Here is a tiny trained network, its code and every weight. The questions are about switching its units off for an input and a target symbol, where a switched-off unit gives its printed mean instead of its output.

import numpy as np


def w(rows, s, z=0):
    codes = np.array(rows[::2]) - 128.0
    scale = np.full(codes.shape[1], s)
    scale[-1] = z or s
    return codes * scale


def norm(h):
    return h / np.sqrt((h * h).mean(-1, keepdims=True) + 1e-5)


def f(y):
    return y / 2 * (1 + np.tanh(0.7978845608 * (y + 0.044715 * y**3)))


def softmax(a):
    e = np.exp(a - a.max(-1, keepdims=True))
    return e / e.sum(-1, keepdims=True)


def log_softmax(a):
    a = a - a.max(-1, keepdims=True)
    return a - np.log(np.exp(a).sum(-1, keepdims=True))


def net(x, mask):
    ids = ['βγδελμστ'.index(c) for c in x.split()]
    T = len(ids)
    res = E[ids] + P[:T]
    q, k, v = (norm(res) @ M[0].T for M in (Q, K, V))
    z = softmax(np.where(np.tri(T) > 0, q @ k.T / 2**0.5, -1e9)) @ v
    res = res + np.where(mask[0], z, O[0][:, -1]) @ O[0][:, :-1]
    y = f(norm(res) @ A[0][:, :-1].T + A[0][:, -1])
    res = res + np.where(mask[1:13], y, B[0][:, -1]) @ B[0][:, :-1]
    return log_softmax(norm(res)[-1] @ U[:, :-1].T + U[:, -1])


Q, K, V, O, A, B = {}, {}, {}, {}, {}, {}
E = w([
[167,188,124,84,92,84],'β',
[123,115,8,115,122,174],'γ',
[133,174,174,195,113,114],'δ',
[133,25,162,73,176,138],'ε',
[118,132,143,64,201,161],'λ',
[96,78,162,130,83,172],'μ',
[144,97,143,123,206,143],'σ',
[117,70,161,158,100,162],'τ',
],0.018)
P = w([
[53,119,101,123,171,3],'0',
[151,77,185,136,171,65],'1',
[165,90,185,150,153,78],'2',
[146,95,162,171,156,121],'3',
[163,85,168,169,154,135],'4',
[164,77,161,171,144,144],'5',
[178,87,167,161,149,157],'6',
[183,80,170,164,154,169],'7',
[192,73,155,161,153,175],'8',
[192,69,154,168,155,191],'9',
[194,84,162,172,160,197],'10',
],0.0072)
Q[0] = w([
[181,252,107,179,99,103],'H1',
[102,89,232,113,150,154],'H1',
],0.025)
K[0] = w([
[252,197,186,170,99,199],'H1',
[69,164,168,133,120,25],'H1',
],0.018)
V[0] = w([
[80,149,111,50,197,152],'H1',
[177,130,123,189,254,83],'H1',
],0.022)
O[0] = w([
[238,85,72,176,87,60,59],'H1',
[6,175,115,242,138,72,254],'H1',
],0.012,0.0062)
A[0] = w([
[178,133,53,130,93,100,39],'N1',
[139,95,155,193,124,189,173],'N2',
[173,162,163,78,58,147,4],'N3',
[88,197,133,156,131,150,59],'N4',
[106,129,2,119,120,191,74],'N5',
[91,109,157,81,90,51,235],'N6',
[121,149,145,131,95,93,73],'N7',
[160,216,209,164,93,103,203],'N8',
[127,141,94,167,128,80,84],'N9',
[82,141,195,95,119,169,96],'N10',
[176,95,211,126,131,142,245],'N11',
[169,131,149,148,163,81,230],'N12',
],0.02,0.0031)
B[0] = w([
[166,82,230,143,133,56,173],'N1',
[102,160,128,37,177,128,177],'N2',
[144,24,110,152,118,222,155],'N3',
[121,5,196,169,109,163,187],'N4',
[159,86,51,151,136,65,137],'N5',
[135,175,115,75,172,167,152],'N6',
[112,138,112,115,143,130,134],'N7',
[172,65,100,75,179,162,162],'N8',
[149,136,60,78,168,187,175],'N9',
[248,181,118,149,179,87,254],'N10',
[81,192,111,188,64,129,206],'N11',
[78,145,137,64,104,154,159],'N12',
],0.02,0.014)
U = w([
[26,201,155,122,66,136,253],'β',
[106,155,251,113,41,78,117],'γ',
[74,106,254,176,181,155,73],'δ',
[98,136,128,15,166,132,55],'ε',
[193,81,120,196,102,56,84],'λ',
[153,109,131,154,47,219,211],'μ',
[54,146,54,223,122,126,166],'σ',
[184,255,148,183,135,131,97],'τ',
],0.008,0.002)

Each question gives the input, a string of symbols that net reads in full, and the target symbol t.
The units are the heads (2 rows each of Q, K, V and O) and the neurons (one row each of A and B). Each row of codes is followed by its name. A weight is (code - 128) times the scale printed after its matrix; where a second scale follows, it is the last column's (O, A, B and U).
mask holds one flag per unit, heads first, then neurons. A switched-off unit (its flag False) gives its mean, the last column of its rows in O or B, instead of its output. The means were averaged over made-up inputs and are rounded, as every weight is.
A unit's drop is (log p(t) with every unit on - log p(t) with that unit switched off) / (log p(t) with every unit on - log p(t) with every unit switched off).
The circuit of an input: a set's keep is (log p(t) with only the set's units on - log p(t) with every unit switched off) / (log p(t) with every unit on - log p(t) with every unit switched off). Starting from the 12 units with the biggest drops (on a tie, the unit counted first), units are removed one at a time, each time the one whose removal leaves the highest keep (on an exact tie, the one counted first), for as long as the keep stays at least 0.8.
units of the circuit, in order: the units of the circuit, biggest drop first
k most important neurons: the k neurons with the biggest drops, biggest first
drop of u: that unit's drop, to one decimal
input μ μ τ ε δ ε τ, target μ: units of the circuit, in order	(H1, N3, N11)
input τ ε μ, target τ: units of the circuit, in order	(H1, N10, N11)
input ε ε δ δ σ γ δ δ τ, target ε: units of the circuit, in order	(N2)
input τ ε ε β σ λ ε μ, target τ: units of the circuit, in order	(N10, H1, N11)
input τ σ β μ β δ λ τ μ τ, target τ: units of the circuit, in order	(H1, N10, N11)
input ε β ε β δ β, target δ: units of the circuit, in order	(H1, N4)
input γ ε δ ε τ λ ε, target γ: 2 most important neurons	(N10, N1)
input ε γ τ, target ε: 2 most important neurons	(N10, N9)
input ε γ λ τ δ τ γ ε ε σ, target ε: 2 most important neurons	(N9, N12)
input β σ ε λ δ λ μ, target β: drop of H1	0.8
input τ μ σ δ τ τ β τ τ σ γ, target λ: drop of N5	0.4
input δ δ δ ε τ δ ε τ σ γ λ, target δ: drop of H1	0.6
input ε μ τ μ ε, target ε: drop of N12	0.4
